Here is a tiny trained network, its code and every weight. The questions are about switching its units off for an input and a target symbol, where a switched-off unit gives its printed mean instead of its output.

import numpy as np


def w(rows, s, z=0):
    codes = np.array(rows[::2]) - 128.0
    scale = np.full(codes.shape[1], s)
    scale[-1] = z or s
    return codes * scale


def f(y):
    return y / 2 * (1 + np.tanh(0.7978845608 * (y + 0.044715 * y**3)))


def softmax(a):
    e = np.exp(a - a.max(-1, keepdims=True))
    return e / e.sum(-1, keepdims=True)


def log_softmax(a):
    a = a - a.max(-1, keepdims=True)
    return a - np.log(np.exp(a).sum(-1, keepdims=True))


def net(x, mask):
    ids = ['αγδεηθλξπσω'.index(c) for c in x.split()]
    T = len(ids)
    res = E[ids] + P[:T]
    u = 0
    for l in range(3):
        r = res
        for j in range(2):
            rows = slice(2 * j, 2 * j + 2)
            q, k, v = (r @ M[l][rows].T for M in (Q, K, V))
            z = softmax(np.where(np.tri(T) > 0, q @ k.T / 2**0.5, -1e9)) @ v
            o = O[l][rows]
            res = res + np.where(mask[u + j], z, o[:, -1]) @ o[:, :-1]
        u += 2
        y = f(res @ A[l][:, :-1].T + A[l][:, -1])
        res = res + np.where(mask[u : u + 8], y, B[l][:, -1]) @ B[l][:, :-1]
        u += 8
    return log_softmax(res[-1] @ U[:, :-1].T + U[:, -1])


Q, K, V, O, A, B = {}, {}, {}, {}, {}, {}
E = w([
[108,115,126],'α',
[106,125,96],'γ',
[106,89,183],'δ',
[176,125,93],'ε',
[99,125,110],'η',
[107,117,118],'θ',
[102,121,117],'λ',
[103,119,120],'ξ',
[7,104,91],'π',
[133,83,90],'σ',
[14,170,180],'ω',
],0.018)
P = w([
[165,168,253],'0',
[126,166,240],'1',
[122,150,227],'2',
[114,134,209],'3',
[109,116,195],'4',
[100,104,183],'5',
[99,87,171],'6',
[93,73,158],'7',
[88,58,146],'8',
[79,44,134],'9',
[70,37,121],'10',
[63,23,106],'11',
[64,9,99],'12',
],0.0057)
Q[0] = w([
[170,229,240],'0.h1',
[174,238,19],'0.h1',
[3,80,107],'0.h2',
[148,193,120],'0.h2',
],0.036)
K[0] = w([
[139,149,253],'0.h1',
[57,187,145],'0.h1',
[42,42,91],'0.h2',
[138,135,166],'0.h2',
],0.045)
V[0] = w([
[59,173,132],'0.h1',
[175,165,108],'0.h1',
[181,30,185],'0.h2',
[61,253,7],'0.h2',
],0.0064)
O[0] = w([
[127,74,189,118],'0.h1',
[111,134,58,44],'0.h1',
[70,179,65,41],'0.h2',
[234,59,254,254],'0.h2',
],0.0073,0.0024)
A[0] = w([
[184,187,101,62],'0.n1',
[122,117,149,57],'0.n2',
[213,111,98,26],'0.n3',
[250,163,57,71],'0.n4',
[127,123,131,101],'0.n5',
[120,107,169,3],'0.n6',
[185,188,160,95],'0.n7',
[127,125,128,117],'0.n8',
],0.015,0.0059)
B[0] = w([
[95,165,2,7],'0.n1',
[127,143,99,87],'0.n2',
[93,191,108,57],'0.n3',
[38,96,160,77],'0.n4',
[127,126,129,82],'0.n5',
[128,170,45,147],'0.n6',
[193,92,235,2],'0.n7',
[127,126,131,111],'0.n8',
],0.015,0.00082)
Q[1] = w([
[98,4,248],'1.h1',
[15,22,221],'1.h1',
[155,38,173],'1.h2',
[205,105,72],'1.h2',
],0.015)
K[1] = w([
[136,2,81],'1.h1',
[174,13,111],'1.h1',
[177,122,109],'1.h2',
[245,229,135],'1.h2',
],0.022)
V[1] = w([
[155,151,161],'1.h1',
[214,139,8],'1.h1',
[140,70,129],'1.h2',
[118,248,121],'1.h2',
],0.011)
O[1] = w([
[116,112,48,115],'1.h1',
[197,254,146,30],'1.h1',
[115,178,102,183],'1.h2',
[159,37,172,2],'1.h2',
],0.0073,0.0059)
A[1] = w([
[255,216,153,81],'1.n1',
[160,101,132,85],'1.n2',
[223,133,118,112],'1.n3',
[157,111,79,119],'1.n4',
[179,136,65,126],'1.n5',
[137,149,129,113],'1.n6',
[200,152,151,139],'1.n7',
[142,177,81,12],'1.n8',
],0.021,0.011)
B[1] = w([
[94,50,91,98],'1.n1',
[50,61,133,23],'1.n2',
[99,149,123,69],'1.n3',
[99,123,149,86],'1.n4',
[118,154,157,90],'1.n5',
[80,109,110,8],'1.n6',
[164,207,160,63],'1.n7',
[141,191,1,76],'1.n8',
],0.033,0.0011)
Q[2] = w([
[7,218,54],'2.h1',
[189,192,38],'2.h1',
[107,89,253],'2.h2',
[144,130,95],'2.h2',
],0.017)
K[2] = w([
[12,180,72],'2.h1',
[100,126,249],'2.h1',
[78,161,96],'2.h2',
[133,136,137],'2.h2',
],0.019)
V[2] = w([
[47,137,184],'2.h1',
[156,120,69],'2.h1',
[104,165,98],'2.h2',
[254,64,159],'2.h2',
],0.015)
O[2] = w([
[235,118,146,206],'2.h1',
[94,153,79,72],'2.h1',
[157,156,63,2],'2.h2',
[16,150,254,62],'2.h2',
],0.0089,0.0028)
A[2] = w([
[106,147,106,187],'2.n1',
[26,173,115,3],'2.n2',
[8,181,37,47],'2.n3',
[93,110,117,117],'2.n4',
[165,162,61,132],'2.n5',
[132,147,106,229],'2.n6',
[80,138,101,140],'2.n7',
[123,58,160,46],'2.n8',
],0.015,0.0049)
B[2] = w([
[124,128,174,123],'2.n1',
[155,39,148,141],'2.n2',
[163,251,103,114],'2.n3',
[54,60,46,153],'2.n4',
[76,104,143,183],'2.n5',
[178,125,162,158],'2.n6',
[36,34,116,125],'2.n7',
[118,232,85,254],'2.n8',
],0.023,0.0049)
U = w([
[212,129,86,37],'α',
[157,181,113,44],'γ',
[134,193,123,135],'δ',
[162,196,101,35],'ε',
[122,122,146,254],'η',
[146,184,111,68],'θ',
[151,184,107,70],'λ',
[148,176,107,85],'ξ',
[235,152,2,172],'π',
[224,170,218,221],'σ',
[216,80,87,133],'ω',
],0.0088,0.0043)

Each question gives the input, a string of symbols that net reads in full, and the target symbol t.
The units are the heads (2 rows each of Q, K, V and O) and the neurons (one row each of A and B). Each row of codes is followed by its name. A weight is (code - 128) times the scale printed after its matrix; where a second scale follows, it is the last column's (O, A, B and U).
mask holds one flag per unit, layer by layer, with each layer's heads first. A switched-off unit (its flag False) gives its mean, the last column of its rows in O or B, instead of its output. The means were averaged over made-up inputs and are rounded, as every weight is.
A unit's drop is (log p(t) with every unit on - log p(t) with that unit switched off) / (log p(t) with every unit on - log p(t) with every unit switched off).
The circuit of an input: a set's keep is (log p(t) with only the set's units on - log p(t) with every unit switched off) / (log p(t) with every unit on - log p(t) with every unit switched off). Starting from the 12 units with the biggest drops (on a tie, the unit counted first), units are removed one at a time, each time the one whose removal leaves the highest keep (on an exact tie, the one counted first), for as long as the keep stays at least 0.8.
circuit, biggest first: the units of the circuit, biggest drop first
unit that matters most: the unit with the biggest drop
top k neurons in layer l: the k neurons of layer l with the biggest drops, biggest first
drop of u: that unit's drop, to one decimal
input γ α γ π σ ε, target σ: circuit, biggest first	0.n7, 1.n7
input η η α γ θ σ σ γ ω, target σ: circuit, biggest first	0.h2, 1.h1, 2.n4
input π γ α, target π: circuit, biggest first	2.h2
input γ η η ξ, target η: circuit, biggest first	2.h2, 1.h2, 1.h1
input ω π α ξ η ξ ω, target ω: circuit, biggest first	2.h2, 2.n8
input ξ π σ γ ξ, target σ: circuit, biggest first	2.n4, 0.h2
input σ γ η λ γ σ γ α γ γ γ η σ, target η: circuit, biggest first	1.n4, 2.n7, 0.h2
input η δ σ σ η ω, target σ: top 2 neurons in layer 0	0.n4, 0.n7
input σ π δ ε η, target π: top 2 neurons in layer 0	0.n1, 0.n7
input γ σ γ θ η γ γ ξ η, target η: top 2 neurons in layer 2	2.n7, 2.n2
input ξ σ σ η η σ σ π θ, target σ: top 2 neurons in layer 2	2.n4, 2.n8
input α λ π η α γ σ γ σ ε γ σ δ, target σ: top 2 neurons in layer 0	0.n6, 0.n4
input ε η η, target ω: top 3 neurons in layer 2	2.n5, 2.n8, 2.n6
input γ π γ δ, target π: unit that matters most	1.h1
input σ δ σ λ, target σ: top 4 neurons in layer 0	0.n6, 0.n1, 0.n3, 0.n4
input γ α λ, target η: top 3 neurons in layer 1	1.n4, 1.n5, 1.n8
input γ λ σ η ω π η η ξ, target π: top 3 neurons in layer 2	2.n5, 2.n8, 2.n4
input λ σ λ σ γ π γ ξ, target π: top 2 neurons in layer 1	1.n2, 1.n7
input γ σ γ γ π σ γ σ γ γ, target σ: top 2 neurons in layer 1	1.n1, 1.n7
input α η δ π γ σ ξ, target σ: unit that matters most	1.h1
input γ η ε η η η γ η γ γ η σ ε, target η: top 2 neurons in layer 2	2.n8, 2.n7
input θ γ ε γ η, target η: top 2 neurons in layer 0	0.n4, 0.n7
input σ σ γ σ θ π, target σ: top 2 neurons in layer 2	2.n4, 2.n8
input γ γ γ σ γ, target η: drop of 2.h2	0.6
input δ η γ α σ θ π σ α, target σ: drop of 2.n4	0.2
input γ σ γ, target η: drop of 1.n3	0.2
input η π θ, target π: drop of 0.h1	0.0
